Here is a tiny trained network, its code and every weight. The questions are about switching its units off for an input and a class, where a switched-off unit gives its printed mean instead of its output.

import numpy as np


def w(rows, s, z=0):
    codes = np.array(rows[::2]) - 128.0
    scale = np.full(codes.shape[1], s)
    scale[-1] = z or s
    return codes * scale


def norm(h):
    return h / np.sqrt((h * h).mean(-1, keepdims=True) + 1e-5)


def f(y):
    return y / 2 * (1 + np.tanh(0.7978845608 * (y + 0.044715 * y**3)))


def log_softmax(a):
    a = a - a.max(-1, keepdims=True)
    return a - np.log(np.exp(a).sum(-1, keepdims=True))


def net(x, mask):
    res = np.array(x, float).reshape(1, 2) / 4 @ E
    u = 0
    for l in range(2):
        y = f(norm(res) @ A[l][:, :-1].T + A[l][:, -1])
        res = res + np.where(mask[u : u + 11], y, B[l][:, -1]) @ B[l][:, :-1]
        u += 11
    return log_softmax(norm(res)[-1] @ U[:, :-1].T + U[:, -1])


A, B = {}, {}
E = w([
[158,254,180,114,206,116,134,71],'x0',
[192,157,110,179,37,88,34,52],'x1',
],0.0067)
A[0] = w([
[169,152,72,147,91,86,74,74,191],'L0N1',
[69,110,165,68,182,169,149,111,130],'L0N2',
[87,159,78,125,62,57,97,76,131],'L0N3',
[107,134,139,107,130,149,204,193,2],'L0N4',
[103,123,162,111,89,76,84,68,106],'L0N5',
[71,132,136,88,216,70,174,193,117],'L0N6',
[152,181,119,40,198,150,53,108,177],'L0N7',
[67,150,158,114,87,155,94,106,192],'L0N8',
[136,91,140,98,187,94,143,255,54],'L0N9',
[159,60,117,87,91,184,103,151,168],'L0N10',
[132,179,178,153,133,89,138,153,23],'L0N11',
],0.0065,0.00093)
B[0] = w([
[108,106,78,76,228,135,181,105,230],'L0N1',
[147,25,78,175,97,85,115,136,212],'L0N2',
[75,93,71,118,37,155,171,93,192],'L0N3',
[151,255,114,91,15,152,109,32,199],'L0N4',
[149,131,116,121,250,108,98,188,164],'L0N5',
[144,150,79,141,151,95,40,45,253],'L0N6',
[61,70,177,97,92,145,194,160,202],'L0N7',
[126,58,233,157,209,117,219,79,136],'L0N8',
[143,152,102,134,92,110,146,111,225],'L0N9',
[65,162,243,145,236,140,74,171,197],'L0N10',
[89,182,187,164,93,126,137,209,146],'L0N11',
],0.0052,0.005)
A[1] = w([
[182,167,183,89,134,135,136,102,170],'L1N1',
[196,92,103,136,118,136,148,71,113],'L1N2',
[157,147,169,96,139,158,163,114,67],'L1N3',
[108,80,139,209,88,157,88,173,2],'L1N4',
[121,8,112,136,73,139,100,144,97],'L1N5',
[113,163,103,75,227,192,137,172,169],'L1N6',
[151,131,58,107,98,139,156,159,144],'L1N7',
[158,129,170,188,43,103,76,117,163],'L1N8',
[1,39,107,168,111,119,176,176,239],'L1N9',
[141,182,155,180,71,94,130,129,183],'L1N10',
[119,183,156,145,49,123,104,121,179],'L1N11',
],0.0083,0.0027)
B[1] = w([
[71,84,137,80,65,124,130,176,163],'L1N1',
[109,198,79,119,138,63,177,132,154],'L1N2',
[33,149,159,132,97,121,124,140,139],'L1N3',
[96,125,179,72,107,160,155,145,167],'L1N4',
[119,187,159,50,109,154,205,136,215],'L1N5',
[220,75,85,194,107,137,87,151,176],'L1N6',
[99,180,115,98,121,100,128,78,148],'L1N7',
[150,110,110,192,236,153,89,173,144],'L1N8',
[158,122,130,192,154,94,83,120,255],'L1N9',
[150,1,95,187,165,223,83,201,138],'L1N10',
[177,67,147,152,130,112,204,198,143],'L1N11',
],0.0073,0.0085)
U = w([
[105,185,19,55,122,35,153,30,146],'0',
[71,123,248,59,97,130,139,183,161],'1',
[232,48,71,252,202,110,30,133,164],'2',
[161,143,138,142,94,219,30,37,2],'3',
[174,140,130,146,104,225,75,54,10],'4',
],0.013,0.0097)

Each question gives the input, the list of numbers given to net, and the class t.
The units are the neurons (one row each of A and B). Each row of codes is followed by its name. A weight is (code - 128) times the scale printed after its matrix; where a second scale follows, it is the last column's (A, B and U).
mask holds one flag per neuron, layer by layer. A switched-off neuron (its flag False) gives its mean, the last column of its row in B, instead of its output. The means were averaged over made-up inputs and are rounded, as every weight is.
A unit's drop is (log p(t) with every unit on - log p(t) with that unit switched off) / (log p(t) with every unit on - log p(t) with every unit switched off).
The circuit of an input: a set's keep is (log p(t) with only the set's units on - log p(t) with every unit switched off) / (log p(t) with every unit on - log p(t) with every unit switched off). Starting from the 12 units with the biggest drops (on a tie, the unit counted first), units are removed one at a time, each time the one whose removal leaves the highest keep (on an exact tie, the one counted first), for as long as the keep stays at least 0.8.
circuit, biggest first: the units of the circuit, biggest drop first
most important unit: the unit with the biggest drop
top k neurons: the k neurons with the biggest drops, biggest first
k most important neurons of layer l: the k neurons of layer l with the biggest drops, biggest first
drop when u is switched off: that unit's drop, to one decimal
input [2,-3], class 2: top neuron -> L0N1
input [0,-3], class 2: top 2 neurons -> L0N1, L0N4
input [8,6], class 1: 4 most important neurons of layer 0 -> L0N6, L0N7, L0N11, L0N1
input [3,-3], class 2: 2 most important neurons of layer 1 -> L1N10, L1N5
input [7,-8], class 0: circuit, biggest first -> L0N6, L0N10
input [-8,8], class 0: top 3 neurons -> L0N1, L1N5, L1N6
input [6,-7], class 0: top 4 neurons -> L0N10, L0N4, L0N6, L1N9
input [5,-6], class 0: top 4 neurons -> L0N6, L0N10, L0N4, L1N9
input [2,3], class 2: top 4 neurons -> L0N1, L0N4, L0N5, L1N6
input [-5,4], class 1: top 4 neurons -> L1N5, L0N10, L0N6, L1N4
input [-7,5], class 1: top 2 neurons -> L1N5, L0N10
input [-3,-3], class 2: top 2 neurons -> L0N1, L0N4
input [3,0], class 2: top 3 neurons -> L0N4, L1N5, L1N4
input [4,-2], class 1: top 4 neurons -> L0N7, L1N9, L0N1, L0N3
input [-8,-2], class 1: most important unit -> L1N5
input [-6,-1], class 1: top 2 neurons -> L1N5, L1N4
input [-6,7], class 0: top 2 neurons -> L0N1, L1N5
input [3,1], class 2: 2 most important neurons of layer 1 -> L1N6, L1N5
input [-6,1], class 1: drop when L1N5 is switched off -> 0.5
input [5,-1], class 1: drop when L0N7 is switched off -> 0.5
input [-2,-7], class 0: most important unit -> L0N4
input [2,2], class 2: drop when L1N6 is switched off -> 0.1
